Each row has a name. Each question is about the rows just above it. Places in a row count from 0.

q_232: 306  -241  -878  -335  -232  18  -640  -292
q_584: 474  149  -842  -220  -257  -163  -679  -132
q_87: 272  -648  96  524  -351  767  189  240
q_557: -435  222  -101  572  391  -213  -391  825
q_405: 491  -480  143  477  -719  530  203  157
q_667: 533  366  -759  -198  -241  -293  -635  -98
q_295: 229  882  -329  -239  -15  -639  -290  -307
q_106: -885  282  -255  44  664  -215  -380  -89
q_239: 132  -492  -191  -836  -204  240  -193  -674
q_105: 501  199  -829  -209  -247  -195  -672  -123
Changed q_557: -435  222  -102  572  391  -213  -391  825. Place and old value:
2, -101
Changed q_557: -435  222  -101  572  391  -212  -391  825. Place and old value:
5, -213
Changed q_667: 533  366  -759  -198  -241  -293  -635  -97. Place and old value:
7, -98
One entry of q_584 was changed: 474  149  -842  -220  -257  -163  -680  -132. Where, and from what?
6, -679
Where does -886  282  -255  44  664  -215  -380  -89 differ from q_106, and what was there?
0, -885
Changed q_106: -885  282  -255  44  664  -214  -380  -89. Place and old value:
5, -215

q_194: -555  -534  40  180  222
q_420: 107  550  -955  -738  -985
q_497: 416  553  -902  -533  -730
Changed q_420: 107  551  -955  -738  -985. Place and old value:
1, 550
Changed q_497: 416  554  -902  -533  -730. Place and old value:
1, 553
Changed q_497: 416  553  -902  -534  -730. Place and old value:
3, -533
One entry of q_497 was changed: 416  553  -901  -533  -730. Where, and from what?
2, -902
One entry of q_420 was changed: 107  550  -955  -739  -985. Where, and from what?
3, -738
Changed q_194: -554  -534  40  180  222. Place and old value:
0, -555

q_17: 205  30  -372  113  -244  220  210  -7  289  33  6  447  -68  112  216  9  -70  -346  302  269  -115  -275
q_443: 245  -105  -113  99  -370  170  409  157  17  289  -136  150  46  33  173  -116  -37  -284  -24  356  -167  -238
q_781: 167  227  -85  419  -316  228  735  -514  226  -82  -415  133  105  165  162  -19  -136  -154  -9  546  -82  224
q_107: 146  75  -318  173  -228  109  417  90  204  22  -32  299  -120  -10  111  -48  17  -281  113  389  -191  -212
q_400: 229  -19  -360  207  -325  254  188  -179  272  57  65  562  10  134  341  92  -52  -450  315  353  -95  -378
q_354: 35  41  -128  62  -69  46  134  13  82  9  -7  100  -38  8  58  15  -14  -128  70  131  -55  -40
q_19: 121  59  -205  136  -153  115  281  29  126  51  -37  271  -94  25  125  -31  -21  -208  78  284  -147  -136
q_679: 259  -96  -113  93  -365  176  415  140  21  280  -126  143  43  30  174  -122  -40  -279  -35  353  -163  -225
q_494: 149  215  -62  435  -324  186  798  -550  250  -114  -447  87  114  133  145  -20  -152  -123  -1  564  -65  223
q_422: 242  -170  -83  78  -381  213  476  149  27  329  -135  105  93  57  211  -116  -59  -316  -40  392  -154  -279
One entry of q_679 was changed: 259  -96  -113  93  -365  177  415  140  21  280  -126  143  43  30  174  -122  -40  -279  -35  353  -163  -225. Where, and from what?
5, 176
One entry of q_422 was changed: 242  -170  -83  78  -381  213  476  149  28  329  -135  105  93  57  211  -116  -59  -316  -40  392  -154  -279. Where, and from what?
8, 27
One entry of q_494 was changed: 149  215  -62  435  -324  186  798  -550  251  -114  -447  87  114  133  145  -20  -152  -123  -1  564  -65  223. Where, and from what?
8, 250
One entry of q_17 was changed: 205  30  -372  113  -244  220  210  -7  290  33  6  447  -68  112  216  9  -70  -346  302  269  -115  -275. Where, and from what?
8, 289

q_586: 24  342  102  46  67  -290  46  -4  -214  271  -364  127  -156
q_298: 60  -369  -149  -146  -135  24  -479  -113  633  -4  -25  4  -160
q_585: -170  302  -103  -33  12  -29  202  -246  -33  -198  488  94  -170
q_622: 89  33  -26  267  -179  40  11  91  -20  -171  348  -200  -120
q_25: -256  -59  55  53  -188  308  -154  -68  -116  289  -77  -229  -34
q_548: 117  300  176  -217  -117  -182  315  -152  -429  172  406  81  152
q_927: 117  300  176  -217  -117  -182  315  -152  -429  -167  -336  -55  254
q_691: -229  -129  -84  -38  128  -299  144  -184  314  217  249  229  126
q_79: -63  67  -43  -7  300  79  -650  213  -309  -161  -125  -97  -213
q_741: 174  308  -56  80  31  425  262  -168  -580  344  296  79  24
q_470: -169  210  16  -411  59  207  3  -299  -67  -73  -438  -760  92
One entry of q_927 was changed: 117  300  176  -217  -117  -182  315  -152  -429  -168  -336  -55  254. Where, and from what?
9, -167
Where does -256  -59  54  53  -188  308  -154  -68  -116  289  -77  -229  -34 differ from q_25, and what was there?
2, 55
Changed q_691: -229  -129  -84  -38  128  -299  144  -184  313  217  249  229  126. Place and old value:
8, 314
Changed q_927: 117  300  176  -217  -117  -181  315  -152  -429  -167  -336  -55  254. Place and old value:
5, -182
Where does 174  308  -56  80  31  424  262  -168  -580  344  296  79  24 differ from q_741, and what was there?
5, 425
Where does 24  342  102  46  67  -290  46  -4  -214  271  -365  127  -156 differ from q_586, and what was there?
10, -364
One entry of q_470 was changed: -169  210  16  -411  59  207  3  -299  -68  -73  -438  -760  92. Where, and from what?
8, -67

q_566: 81  -113  33  222  -29
q_626: -172  -34  63  727  20
q_549: 84  -121  37  217  -29
q_98: 66  -115  46  234  -16
q_883: 138  -147  42  100  -34
q_436: -106  198  -80  -540  -114
q_772: 468  -423  139  86  -32
q_634: 436  -409  143  210  -31
q_65: 10  -65  19  282  -20
Changed q_549: 84  -120  37  217  -29. Place and old value:
1, -121
Where does 139  -147  42  100  -34 differ from q_883, and what was there?
0, 138
Where does 66  -114  46  234  -16 differ from q_98, and what was there?
1, -115
Changed q_626: -171  -34  63  727  20. Place and old value:
0, -172
Where does 10  -65  19  282  -21 differ from q_65, and what was there?
4, -20
One entry of q_772 was changed: 468  -422  139  86  -32. Where, and from what?
1, -423
Where does 81  -113  32  222  -29 differ from q_566, and what was there?
2, 33

q_448: 340  694  -32  -249  501  177  -77
q_701: 340  694  -32  477  501  177  -77
q_238: 7  -229  48  -177  -70  108  -2
q_389: 7  -229  48  -177  -70  108  -556
q_582: -155  -310  8  -192  -209  -237  301
q_7: 7  -229  48  -177  -70  -444  -2
q_468: 273  735  -56  481  430  787  -544
Changed q_238: 7  -229  48  -177  -70  108  -1. Place and old value:
6, -2
Where does 7  -229  49  -177  -70  108  -2 differ from q_238, and what was there?
2, 48
Changed q_7: 7  -229  47  -177  -70  -444  -2. Place and old value:
2, 48

